Here is a tiny trained network, its code and every weight. The questions are about switching its units off for an input and a target symbol, where a switched-off unit gives its printed mean instead of its output.

import numpy as np


def w(rows, s, z=0):
    codes = np.array(rows[::2]) - 128.0
    scale = np.full(codes.shape[1], s)
    scale[-1] = z or s
    return codes * scale


def norm(h):
    return h / np.sqrt((h * h).mean(-1, keepdims=True) + 1e-5)


def f(y):
    return y / 2 * (1 + np.tanh(0.7978845608 * (y + 0.044715 * y**3)))


def softmax(a):
    e = np.exp(a - a.max(-1, keepdims=True))
    return e / e.sum(-1, keepdims=True)


def log_softmax(a):
    a = a - a.max(-1, keepdims=True)
    return a - np.log(np.exp(a).sum(-1, keepdims=True))


def net(x, mask):
    ids = ['βδζηλξπσφψω'.index(c) for c in x.split()]
    T = len(ids)
    res = E[ids] + P[:T]
    r = norm(res)
    for j in range(3):
        rows = slice(3 * j, 3 * j + 3)
        q, k, v = (r @ M[0][rows].T for M in (Q, K, V))
        z = softmax(np.where(np.tri(T) > 0, q @ k.T / 3**0.5, -1e9)) @ v
        o = O[0][rows]
        res = res + np.where(mask[j], z, o[:, -1]) @ o[:, :-1]
    y = f(norm(res) @ A[0][:, :-1].T + A[0][:, -1])
    res = res + np.where(mask[3:27], y, B[0][:, -1]) @ B[0][:, :-1]
    return log_softmax(norm(res)[-1] @ U[:, :-1].T + U[:, -1])


Q, K, V, O, A, B = {}, {}, {}, {}, {}, {}
E = w([
[128,95,104,192,99,172,137,129,130,125],'β',
[128,107,172,135,98,131,86,111,111,112],'δ',
[125,105,173,153,101,109,69,159,131,113],'ζ',
[145,163,105,151,83,150,135,161,172,126],'η',
[140,136,128,137,139,61,135,179,154,128],'λ',
[105,142,129,110,150,143,254,123,116,130],'ξ',
[151,131,162,124,97,143,84,123,147,118],'π',
[150,129,161,120,111,112,84,102,141,104],'σ',
[155,111,168,134,138,130,83,140,168,112],'φ',
[133,101,116,168,158,96,137,96,157,94],'ψ',
[115,147,108,152,81,75,135,105,99,121],'ω',
],0.0069)
P = w([
[119,183,51,68,249,214,5,35,62,210],'0',
[129,119,195,184,59,100,31,153,152,66],'1',
[124,122,184,187,64,94,66,157,156,64],'2',
[130,117,173,184,62,93,94,153,158,46],'3',
[138,112,168,173,59,95,119,155,159,51],'4',
[148,105,156,167,63,93,138,146,160,39],'5',
[143,102,152,159,63,91,155,148,168,46],'6',
[138,98,151,155,64,93,175,143,168,38],'7',
[139,93,160,148,59,88,192,140,176,37],'8',
[158,99,148,153,58,88,208,146,164,50],'9',
[161,91,139,144,62,73,229,140,160,53],'10',
[154,87,133,155,54,66,241,161,163,62],'11',
],0.0022)
Q[0] = w([
[119,168,40,37,211,157,113,182,98,221],'h1',
[102,174,64,59,181,106,128,112,37,197],'h1',
[76,142,9,106,217,254,70,57,46,224],'h1',
[120,123,68,121,138,129,192,143,117,146],'h2',
[158,103,111,199,51,79,151,136,179,86],'h2',
[155,106,84,217,74,50,159,125,176,96],'h2',
[115,147,100,78,184,163,74,115,86,188],'h3',
[140,117,119,129,124,126,180,131,149,111],'h3',
[131,128,130,129,130,129,125,126,124,129],'h3',
],0.0078)
K[0] = w([
[137,130,152,118,134,133,4,130,131,134],'h1',
[124,132,151,118,130,128,26,120,119,134],'h1',
[129,122,143,128,125,139,21,122,126,122],'h1',
[103,146,162,112,154,151,115,121,125,128],'h2',
[118,135,92,129,151,126,159,121,122,136],'h2',
[113,137,110,123,151,136,164,124,120,132],'h2',
[134,115,143,157,94,104,124,143,146,114],'h3',
[109,157,138,119,156,144,131,131,111,134],'h3',
[130,125,128,130,125,126,128,127,130,128],'h3',
],0.015)
V[0] = w([
[152,134,134,103,206,204,133,228,228,141],'h1',
[137,208,139,45,64,43,134,184,149,134],'h1',
[114,177,69,142,25,255,125,133,110,148],'h1',
[108,152,78,162,142,114,128,209,86,152],'h2',
[119,124,180,89,97,128,142,118,52,136],'h2',
[120,102,187,89,159,153,175,177,150,113],'h2',
[71,89,130,124,80,117,169,115,29,132],'h3',
[114,147,133,108,200,26,162,155,139,110],'h3',
[117,147,131,111,134,205,185,214,148,151],'h3',
],0.0057)
O[0] = w([
[202,149,143,101,192,183,91,183,197,200,32],'h1',
[97,253,133,86,69,92,79,162,169,92,157],'h1',
[139,151,74,153,38,210,193,166,111,156,112],'h1',
[104,145,116,133,133,54,184,178,114,165,112],'h2',
[123,122,171,128,123,170,144,118,50,134,133],'h2',
[96,126,175,92,155,175,194,141,121,125,110],'h2',
[65,72,134,67,84,124,158,126,220,135,84],'h3',
[154,126,219,202,69,98,186,101,166,132,6],'h3',
[188,92,105,98,69,92,136,138,125,36,4],'h3',
],0.0055,0.0035)
A[0] = w([
[127,31,102,167,184,42,126,64,164,110,34],'n1',
[143,117,62,131,144,84,92,20,157,163,48],'n2',
[80,77,107,129,131,140,127,73,83,135,71],'n3',
[134,125,105,192,160,66,85,127,64,147,67],'n4',
[90,114,105,93,161,132,119,166,164,128,130],'n5',
[115,140,93,169,52,75,130,106,116,122,94],'n6',
[118,91,34,81,104,114,112,143,119,83,86],'n7',
[176,176,39,142,59,122,137,153,201,179,4],'n8',
[150,159,153,238,116,89,138,98,171,189,84],'n9',
[134,97,85,124,109,111,156,171,169,110,100],'n10',
[195,103,155,110,135,133,105,107,174,122,113],'n11',
[123,159,92,116,190,161,87,144,81,147,83],'n12',
[197,116,70,127,112,106,126,139,78,73,63],'n13',
[96,131,146,148,103,144,90,123,130,87,143],'n14',
[125,120,50,170,168,111,80,151,126,193,154],'n15',
[119,170,150,184,139,157,155,136,115,181,81],'n16',
[106,109,144,152,104,115,136,89,200,225,75],'n17',
[161,152,100,119,130,1,102,129,190,166,28],'n18',
[209,155,154,175,150,151,155,130,69,95,51],'n19',
[131,83,174,121,103,176,150,169,118,126,93],'n20',
[149,146,81,169,105,164,108,90,94,157,102],'n21',
[57,124,135,91,163,147,127,119,138,200,111],'n22',
[175,2,72,164,82,157,174,138,124,170,2],'n23',
[205,27,82,114,74,99,149,103,155,156,67],'n24',
],0.0081,0.0053)
B[0] = w([
[137,103,111,190,151,194,145,211,103,61,176],'n1',
[115,143,111,140,150,116,90,95,135,46,166],'n2',
[196,142,172,113,90,138,101,135,146,124,169],'n3',
[129,87,144,99,99,150,128,121,189,166,222],'n4',
[163,128,131,113,71,135,105,107,127,116,163],'n5',
[147,168,123,193,115,92,145,108,94,151,211],'n6',
[154,102,186,171,109,115,123,104,108,155,174],'n7',
[198,186,121,103,76,175,116,88,254,121,135],'n8',
[102,134,61,109,107,155,83,110,98,104,148],'n9',
[150,120,146,110,158,143,80,122,123,143,137],'n10',
[128,136,135,146,132,109,190,124,116,125,148],'n11',
[105,126,82,139,132,147,127,159,84,181,208],'n12',
[112,106,106,165,161,166,127,127,173,94,138],'n13',
[149,112,105,122,142,131,177,131,142,132,244],'n14',
[112,130,168,149,93,76,209,111,163,91,254],'n15',
[168,106,144,128,165,108,98,91,144,141,146],'n16',
[68,88,122,108,136,108,86,159,117,152,122],'n17',
[170,120,190,70,128,87,126,205,110,102,160],'n18',
[129,115,131,114,94,79,82,159,148,122,134],'n19',
[119,160,110,115,133,88,166,99,147,122,196],'n20',
[127,139,134,57,156,109,145,165,109,97,196],'n21',
[163,130,106,181,102,120,101,147,158,131,162],'n22',
[169,59,52,70,147,66,164,81,135,159,192],'n23',
[160,107,58,101,131,84,104,121,139,127,155],'n24',
],0.0093,0.0032)
U = w([
[187,43,38,61,142,74,165,82,147,157,194],'β',
[188,62,221,79,57,210,77,82,60,155,138],'δ',
[23,58,139,157,83,133,101,171,212,235,92],'ζ',
[194,203,84,129,42,200,111,133,232,122,97],'η',
[158,157,206,60,141,21,65,212,131,110,74],'λ',
[79,148,197,91,150,161,231,97,143,97,51],'ξ',
[91,168,69,88,155,195,142,209,36,166,251],'π',
[67,154,89,90,195,142,17,3,137,97,38],'σ',
[198,153,184,217,237,138,129,115,139,239,159],'φ',
[128,60,122,211,161,173,119,178,147,19,210],'ψ',
[108,179,121,219,39,57,126,81,52,115,87],'ω',
],0.0054,0.0015)

Each question gives the input, a string of symbols that net reads in full, and the target symbol t.
The units are the heads (3 rows each of Q, K, V and O) and the neurons (one row each of A and B). Each row of codes is followed by its name. A weight is (code - 128) times the scale printed after its matrix; where a second scale follows, it is the last column's (O, A, B and U).
mask holds one flag per unit, heads first, then neurons. A switched-off unit (its flag False) gives its mean, the last column of its rows in O or B, instead of its output. The means were averaged over made-up inputs and are rounded, as every weight is.
A unit's drop is (log p(t) with every unit on - log p(t) with that unit switched off) / (log p(t) with every unit on - log p(t) with every unit switched off).
The circuit of an input: a set's keep is (log p(t) with only the set's units on - log p(t) with every unit switched off) / (log p(t) with every unit on - log p(t) with every unit switched off). Starting from the 12 units with the biggest drops (on a tie, the unit counted first), units are removed one at a time, each time the one whose removal leaves the highest keep (on an exact tie, the one counted first), for as long as the keep stays at least 0.8.
units of the circuit, in order: the units of the circuit, biggest drop first
unit that matters most: the unit with the biggest drop
top k neurons: the k neurons with the biggest drops, biggest first
heads that matter: for each layer, one digit per head in row order, 1 if its drop is at least 0.15 and else 0, layers parted by /
input φ η ζ δ λ π η ξ π ω, target λ: heads that matter -> 111
input ω σ σ δ λ β δ σ β η ζ ζ, target η: units of the circuit, in order -> h1
input π ξ ψ, target π: units of the circuit, in order -> h2, h3, n12, h1
input λ σ φ φ η δ, target η: heads that matter -> 100
input σ σ ξ ψ ξ η λ σ, target ξ: heads that matter -> 011
input δ δ β ω π ψ β π ω ψ ψ, target ψ: heads that matter -> 000
input δ λ φ ζ σ ξ π, target η: top 2 neurons -> n22, n15
input σ π σ ω ζ β, target β: heads that matter -> 100
input π ψ ζ σ σ σ ζ π σ π π, target ψ: heads that matter -> 100
input ψ ω σ π π ξ π η π ω, target σ: heads that matter -> 111
input π δ ζ λ ξ π ζ η β φ ψ, target π: heads that matter -> 111
input ξ π σ, target β: units of the circuit, in order -> h1, h3, n23
input σ φ φ β π σ ω π ζ, target ω: units of the circuit, in order -> h1, n6
input η ξ π ξ σ, target ξ: unit that matters most -> h2
input ω ω ω ζ ξ π β ψ β π λ, target ζ: units of the circuit, in order -> h3, n17
input π ξ ω η, target π: heads that matter -> 011
input ω σ ω φ β ζ σ ξ ψ, target ζ: heads that matter -> 111
input π δ π, target π: units of the circuit, in order -> n12, h3
input δ σ π φ φ δ η λ δ δ η ξ, target η: heads that matter -> 101
input δ η λ φ σ δ, target λ: heads that matter -> 100
input π ζ π ψ σ λ λ π ζ, target λ: units of the circuit, in order -> h1
input π β ω π λ π λ β π, target β: heads that matter -> 100
input π σ ω σ λ π λ β β ζ, target β: units of the circuit, in order -> h1, n23
input σ λ ω ζ σ, target ω: heads that matter -> 100
input π η ξ φ ω, target π: units of the circuit, in order -> h2, h1, n15
input η ξ π, target ψ: units of the circuit, in order -> h3, n13
input ζ ξ ψ σ λ π ψ, target ξ: unit that matters most -> h2
